Below are the code and all the weights of a small trained network. Each question names an input and a target symbol and asks about switching units off, where a switched-off unit gives its printed mean instead of its output.

import numpy as np


def w(rows, s, z=0):
    codes = np.array(rows[::2]) - 128.0
    scale = np.full(codes.shape[1], s)
    scale[-1] = z or s
    return codes * scale


def f(y):
    return y / 2 * (1 + np.tanh(0.7978845608 * (y + 0.044715 * y**3)))


def softmax(a):
    e = np.exp(a - a.max(-1, keepdims=True))
    return e / e.sum(-1, keepdims=True)


def log_softmax(a):
    a = a - a.max(-1, keepdims=True)
    return a - np.log(np.exp(a).sum(-1, keepdims=True))


def net(x, mask):
    ids = ['ΔΘΞΦαβγεζητω'.index(c) for c in x.split()]
    T = len(ids)
    res = E[ids] + P[:T]
    q, k, v = (res @ M[0].T for M in (Q, K, V))
    z = softmax(np.where(np.tri(T) > 0, q @ k.T / 4**0.5, -1e9)) @ v
    res = res + np.where(mask[0], z, O[0][:, -1]) @ O[0][:, :-1]
    y = f(res @ A[0][:, :-1].T + A[0][:, -1])
    res = res + np.where(mask[1:9], y, B[0][:, -1]) @ B[0][:, :-1]
    return log_softmax(res[-1] @ U[:, :-1].T + U[:, -1])


Q, K, V, O, A, B = {}, {}, {}, {}, {}, {}
E = w([
[91,132,125],'Δ',
[103,122,120],'Θ',
[92,114,96],'Ξ',
[140,166,176],'Φ',
[130,99,80],'α',
[143,84,71],'β',
[170,81,69],'γ',
[166,133,29],'ε',
[105,236,130],'ζ',
[230,200,162],'η',
[171,2,200],'τ',
[13,83,186],'ω',
],0.013)
P = w([
[107,168,241],'0',
[180,130,163],'1',
[210,125,161],'2',
[136,158,253],'3',
[151,184,239],'4',
[172,108,133],'5',
[155,155,215],'6',
[166,147,208],'7',
[118,134,196],'8',
],0.0034)
Q[0] = w([
[143,107,170],'head 1',
[1,61,177],'head 1',
[154,152,189],'head 1',
[200,192,176],'head 1',
],0.009)
K[0] = w([
[87,95,83],'head 1',
[254,83,67],'head 1',
[94,60,3],'head 1',
[176,23,96],'head 1',
],0.0041)
V[0] = w([
[46,50,75],'head 1',
[77,202,110],'head 1',
[51,108,247],'head 1',
[187,22,166],'head 1',
],0.015)
O[0] = w([
[3,54,65,125],'head 1',
[41,215,149,135],'head 1',
[51,40,249,253],'head 1',
[197,30,118,134],'head 1',
],0.012,0.0027)
A[0] = w([
[150,53,134,188],'neuron 1',
[74,54,45,181],'neuron 2',
[122,26,55,32],'neuron 3',
[146,63,184,42],'neuron 4',
[66,118,162,17],'neuron 5',
[105,73,34,64],'neuron 6',
[159,226,76,9],'neuron 7',
[2,206,77,127],'neuron 8',
],0.0073,0.011)
B[0] = w([
[184,152,173,254],'neuron 1',
[176,86,54,249],'neuron 2',
[84,214,171,143],'neuron 3',
[47,202,56,151],'neuron 4',
[197,142,210,124],'neuron 5',
[166,101,255,123],'neuron 6',
[48,61,180,134],'neuron 7',
[91,83,47,223],'neuron 8',
],0.0087,0.0066)
U = w([
[54,90,171,42],'Δ',
[94,107,144,23],'Θ',
[74,66,77,180],'Ξ',
[114,151,191,202],'Φ',
[147,122,80,102],'α',
[180,120,65,121],'β',
[208,136,63,96],'γ',
[193,212,2,155],'ε',
[83,229,102,192],'ζ',
[205,235,119,153],'η',
[205,46,169,103],'τ',
[72,47,176,3],'ω',
],0.0085,0.0073)

Each question gives the input, a string of symbols that net reads in full, and the target symbol t.
The units are the heads (4 rows each of Q, K, V and O) and the neurons (one row each of A and B). Each row of codes is followed by its name. A weight is (code - 128) times the scale printed after its matrix; where a second scale follows, it is the last column's (O, A, B and U).
mask holds one flag per unit, heads first, then neurons. A switched-off unit (its flag False) gives its mean, the last column of its rows in O or B, instead of its output. The means were averaged over made-up inputs and are rounded, as every weight is.
A unit's drop is (log p(t) with every unit on - log p(t) with that unit switched off) / (log p(t) with every unit on - log p(t) with every unit switched off).
The circuit of an input: a set's keep is (log p(t) with only the set's units on - log p(t) with every unit switched off) / (log p(t) with every unit on - log p(t) with every unit switched off). Starting from all 9 units, units are removed one at a time, each time the one whose removal leaves the highest keep (on an exact tie, the one counted first), for as long as the keep stays at least 0.8.
circuit, biggest first: the units of the circuit, biggest drop first
top k neurons: the k neurons with the biggest drops, biggest first
drop of u: that unit's drop, to one decimal
input ζ Δ α, target ζ: circuit, biggest first : head 1
input ω ε Δ τ α, target τ: circuit, biggest first : head 1; neuron 1
input Ξ Ξ Ξ Ξ Ξ, target Ξ: circuit, biggest first : head 1; neuron 8
input β Δ Θ β τ Ξ, target τ: circuit, biggest first : head 1; neuron 6; neuron 1
input Φ Δ Θ, target Φ: circuit, biggest first : head 1; neuron 2
input η γ Θ, target η: circuit, biggest first : head 1; neuron 2
input Ξ Φ ε ζ Ξ, target ζ: top 2 neurons : neuron 2; neuron 1
input Ξ ε Φ τ ω, target τ: circuit, biggest first : head 1; neuron 8
input Δ ε ζ, target ζ: top 2 neurons : neuron 7; neuron 2
input Ξ Ξ τ β, target τ: top 2 neurons : neuron 6; neuron 1
input τ ζ Ξ Ξ ζ Φ Φ Ξ, target Φ: top 3 neurons : neuron 2; neuron 8; neuron 4
input Φ Φ ε Φ ζ ε Ξ Δ, target ζ: circuit, biggest first : head 1; neuron 2
input Φ Φ Ξ η Ξ, target η: top 2 neurons : neuron 8; neuron 7
input τ τ α, target τ: top 2 neurons : neuron 6; neuron 1
input η ω Φ Φ Ξ τ γ, target τ: circuit, biggest first : head 1
input ζ Ξ Φ, target ζ: top 2 neurons : neuron 1; neuron 2
input Φ Φ η Δ ε, target η: top 2 neurons : neuron 8; neuron 2
input β η Δ, target η: drop of neuron 8 : 0.2
input Δ η Δ, target η: drop of neuron 8 : 0.1
input Θ ε γ, target ε: drop of neuron 4 : -0.1
input Δ Φ Ξ Φ Φ Δ Φ Φ Δ, target Φ: top neuron : neuron 2
